Below is a small trained network, with its code and all its weights. Each question gives an input and a target symbol and asks what happens when units are switched off, that is, made to give their printed mean instead of their output.

import numpy as np


def w(rows, s, z=0):
    codes = np.array(rows[::2]) - 128.0
    scale = np.full(codes.shape[1], s)
    scale[-1] = z or s
    return codes * scale


def norm(h):
    return h / np.sqrt((h * h).mean(-1, keepdims=True) + 1e-5)


def f(y):
    return y / 2 * (1 + np.tanh(0.7978845608 * (y + 0.044715 * y**3)))


def softmax(a):
    e = np.exp(a - a.max(-1, keepdims=True))
    return e / e.sum(-1, keepdims=True)


def log_softmax(a):
    a = a - a.max(-1, keepdims=True)
    return a - np.log(np.exp(a).sum(-1, keepdims=True))


def net(x, mask):
    ids = ['ΓΛΨαεζθμξπτω'.index(c) for c in x.split()]
    T = len(ids)
    res = E[ids] + P[:T]
    u = 0
    for l in range(2):
        q, k, v = (norm(res) @ M[l].T for M in (Q, K, V))
        z = softmax(np.where(np.tri(T) > 0, q @ k.T / 3**0.5, -1e9)) @ v
        res = res + np.where(mask[u], z, O[l][:, -1]) @ O[l][:, :-1]
        u += 1
        y = f(norm(res) @ A[l][:, :-1].T + A[l][:, -1])
        res = res + np.where(mask[u : u + 12], y, B[l][:, -1]) @ B[l][:, :-1]
        u += 12
    return log_softmax(norm(res)[-1] @ U[:, :-1].T + U[:, -1])


Q, K, V, O, A, B = {}, {}, {}, {}, {}, {}
E = w([
[160,171,166,135,58],'Γ',
[143,149,118,104,26],'Λ',
[139,74,108,74,122],'Ψ',
[153,193,111,157,143],'α',
[72,147,202,142,183],'ε',
[201,124,115,139,143],'ζ',
[143,54,226,123,131],'θ',
[134,142,197,186,186],'μ',
[126,136,198,72,91],'ξ',
[128,106,148,149,253],'π',
[106,132,71,142,153],'τ',
[77,150,120,77,136],'ω',
],0.0047)
P = w([
[86,37,246,232,70],'0',
[110,96,216,189,75],'1',
[132,114,201,161,127],'2',
[133,137,183,134,144],'3',
[154,132,182,117,144],'4',
[162,154,172,95,177],'5',
[173,177,154,99,198],'6',
[167,211,156,79,230],'7',
[191,184,109,49,205],'8',
[186,188,125,26,254],'9',
[196,216,133,39,232],'10',
[174,222,95,55,212],'11',
],0.00085)
Q[0] = w([
[141,153,192,65,241],'L0H1',
[60,140,98,145,1],'L0H1',
[94,125,27,71,167],'L0H1',
],0.0048)
K[0] = w([
[79,143,91,150,134],'L0H1',
[168,89,167,164,160],'L0H1',
[254,154,119,138,121],'L0H1',
],0.006)
V[0] = w([
[164,215,21,9,247],'L0H1',
[176,249,70,76,227],'L0H1',
[119,151,108,148,82],'L0H1',
],0.0018)
O[0] = w([
[202,184,60,34,220,4],'L0H1',
[185,211,91,57,246,38],'L0H1',
[118,179,72,101,136,117],'L0H1',
],0.0013,0.0014)
A[0] = w([
[5,140,101,128,154,124],'L0N1',
[156,164,72,86,200,74],'L0N2',
[123,135,150,126,106,190],'L0N3',
[218,124,133,189,130,70],'L0N4',
[114,146,141,109,83,179],'L0N5',
[207,91,141,193,144,52],'L0N6',
[140,12,60,79,111,38],'L0N7',
[148,118,71,158,3,84],'L0N8',
[88,160,1,233,134,3],'L0N9',
[88,97,192,197,217,172],'L0N10',
[130,114,211,99,113,160],'L0N11',
[107,233,179,226,165,124],'L0N12',
],0.0068,0.0011)
B[0] = w([
[105,150,77,59,83,137],'L0N1',
[99,167,108,171,129,133],'L0N2',
[127,133,137,108,144,163],'L0N3',
[198,142,144,159,98,133],'L0N4',
[129,145,128,99,152,174],'L0N5',
[199,143,131,146,92,137],'L0N6',
[142,85,153,118,202,125],'L0N7',
[173,114,108,55,169,159],'L0N8',
[41,33,157,185,103,148],'L0N9',
[151,71,105,50,108,193],'L0N10',
[116,125,181,76,173,253],'L0N11',
[116,95,119,140,245,164],'L0N12',
],0.012,0.0049)
Q[1] = w([
[176,114,202,4,219],'L1H1',
[172,88,212,24,198],'L1H1',
[70,132,80,193,22],'L1H1',
],0.014)
K[1] = w([
[77,233,104,249,123],'L1H1',
[24,224,85,246,111],'L1H1',
[120,54,255,32,169],'L1H1',
],0.0072)
V[1] = w([
[64,51,67,242,30],'L1H1',
[3,48,133,49,231],'L1H1',
[172,58,208,232,252],'L1H1',
],0.0046)
O[1] = w([
[53,58,128,1,241,46],'L1H1',
[48,181,20,193,166,253],'L1H1',
[83,83,191,247,179,144],'L1H1',
],0.0046,0.004)
A[1] = w([
[120,179,135,121,160,108],'L1N1',
[183,186,103,130,148,78],'L1N2',
[159,98,149,205,2,38],'L1N3',
[174,174,106,141,156,50],'L1N4',
[172,174,213,183,101,68],'L1N5',
[93,45,159,175,20,53],'L1N6',
[155,149,119,153,133,40],'L1N7',
[117,77,159,177,172,68],'L1N8',
[188,49,95,146,124,114],'L1N9',
[71,109,116,192,53,4],'L1N10',
[127,196,53,184,150,42],'L1N11',
[125,124,56,100,159,153],'L1N12',
],0.0087,0.0026)
B[1] = w([
[96,172,102,144,112,200],'L1N1',
[152,163,173,128,185,158],'L1N2',
[147,9,159,88,93,183],'L1N3',
[138,157,157,111,183,120],'L1N4',
[58,142,135,124,74,255],'L1N5',
[67,75,139,46,115,176],'L1N6',
[121,121,144,91,162,79],'L1N7',
[145,130,166,173,162,182],'L1N8',
[123,110,92,174,68,180],'L1N9',
[128,133,67,51,188,155],'L1N10',
[161,82,167,77,76,132],'L1N11',
[132,140,96,180,90,227],'L1N12',
],0.013,0.0019)
U = w([
[25,229,248,91,146,150],'Γ',
[230,219,155,141,179,1],'Λ',
[203,78,104,205,189,107],'Ψ',
[113,100,184,237,231,118],'α',
[145,103,2,179,88,99],'ε',
[212,25,250,65,79,214],'ζ',
[35,6,107,120,24,36],'θ',
[160,106,113,245,151,110],'μ',
[67,230,89,175,17,150],'ξ',
[205,112,125,195,27,104],'π',
[33,52,50,41,222,151],'τ',
[236,222,49,16,104,175],'ω',
],0.0062,0.0022)

Each question gives the input, a string of symbols that net reads in full, and the target symbol t.
The units are the heads (3 rows each of Q, K, V and O) and the neurons (one row each of A and B). Each row of codes is followed by its name. A weight is (code - 128) times the scale printed after its matrix; where a second scale follows, it is the last column's (O, A, B and U).
mask holds one flag per unit, layer by layer, with each layer's heads first. A switched-off unit (its flag False) gives its mean, the last column of its rows in O or B, instead of its output. The means were averaged over made-up inputs and are rounded, as every weight is.
A unit's drop is (log p(t) with every unit on - log p(t) with that unit switched off) / (log p(t) with every unit on - log p(t) with every unit switched off).
The circuit of an input: a set's keep is (log p(t) with only the set's units on - log p(t) with every unit switched off) / (log p(t) with every unit on - log p(t) with every unit switched off). Starting from the 12 units with the biggest drops (on a tie, the unit counted first), units are removed one at a time, each time the one whose removal leaves the highest keep (on an exact tie, the one counted first), for as long as the keep stays at least 0.8.
circuit, biggest first: the units of the circuit, biggest drop first
unit that matters most: the unit with the biggest drop
k most important neurons: the k neurons with the biggest drops, biggest first
top k neurons in layer l: the k neurons of layer l with the biggest drops, biggest first
input θ μ μ ζ ξ Λ Γ τ Λ ω, target ω: unit that matters most => L1N11
input ε θ μ Ψ ξ ξ θ θ, target θ: circuit, biggest first => (L1H1; L0N10)
input ξ θ ξ θ ξ θ ω ξ θ, target ω: circuit, biggest first => (L1H1; L0N1)
input Λ ξ ξ π ε θ ξ ξ ξ, target ξ: 3 most important neurons => (L0N10; L0N8; L0N12)
input ξ ω θ ε, target ω: top 2 neurons in layer 0 => (L0N1; L0N9)
input τ θ τ θ θ ω, target ω: circuit, biggest first => (L0N12; L0N9)
input θ Λ Γ Ψ θ ξ ε ξ ζ π, target ζ: circuit, biggest first => (L1H1; L0N10)
input ξ ξ ξ ξ Λ ω θ ξ ω ξ ε Γ, target ω: circuit, biggest first => (L1H1; L0N1)
input Γ ξ ξ Λ θ θ Ψ Ψ ξ ξ θ θ, target θ: 2 most important neurons => (L0N12; L0N8)
input α ξ ξ ξ Ψ Γ θ ξ θ Γ, target α: circuit, biggest first => (L1H1; L0N12)
input ξ Λ ξ ξ ζ Λ, target ω: 2 most important neurons => (L0N8; L0N9)
input Λ τ ω ξ ξ ε Λ ξ, target ω: 2 most important neurons => (L0N10; L0N8)
input θ ξ μ Λ ξ θ ξ τ ω θ θ Γ, target ω: 3 most important neurons => (L0N10; L0N8; L0N11)
input θ τ ξ θ ξ θ θ ζ ζ Λ, target ζ: unit that matters most => L1H1
input θ ξ ξ Λ ξ, target ξ: 2 most important neurons => (L0N8; L0N12)
input Γ π μ Λ ξ ζ ξ ε Λ Ψ π, target ζ: 3 most important neurons => (L0N7; L0N10; L1N1)
input ξ θ ξ π τ ω π, target ω: 3 most important neurons => (L0N10; L0N9; L0N1)
input ξ ε τ, target θ: top 2 neurons in layer 0 => (L0N9; L0N11)
input Λ θ θ Λ, target ω: 2 most important neurons => (L0N8; L0N12)
input τ π ω, target ξ: top neuron in layer 0 => (L0N8)
input τ ξ ξ τ ξ Λ ξ θ ξ Ψ ζ, target ζ: 2 most important neurons => (L1N3; L1N11)
input ξ ξ ε ξ ω Λ ξ θ ε, target ω: 2 most important neurons => (L0N9; L0N1)
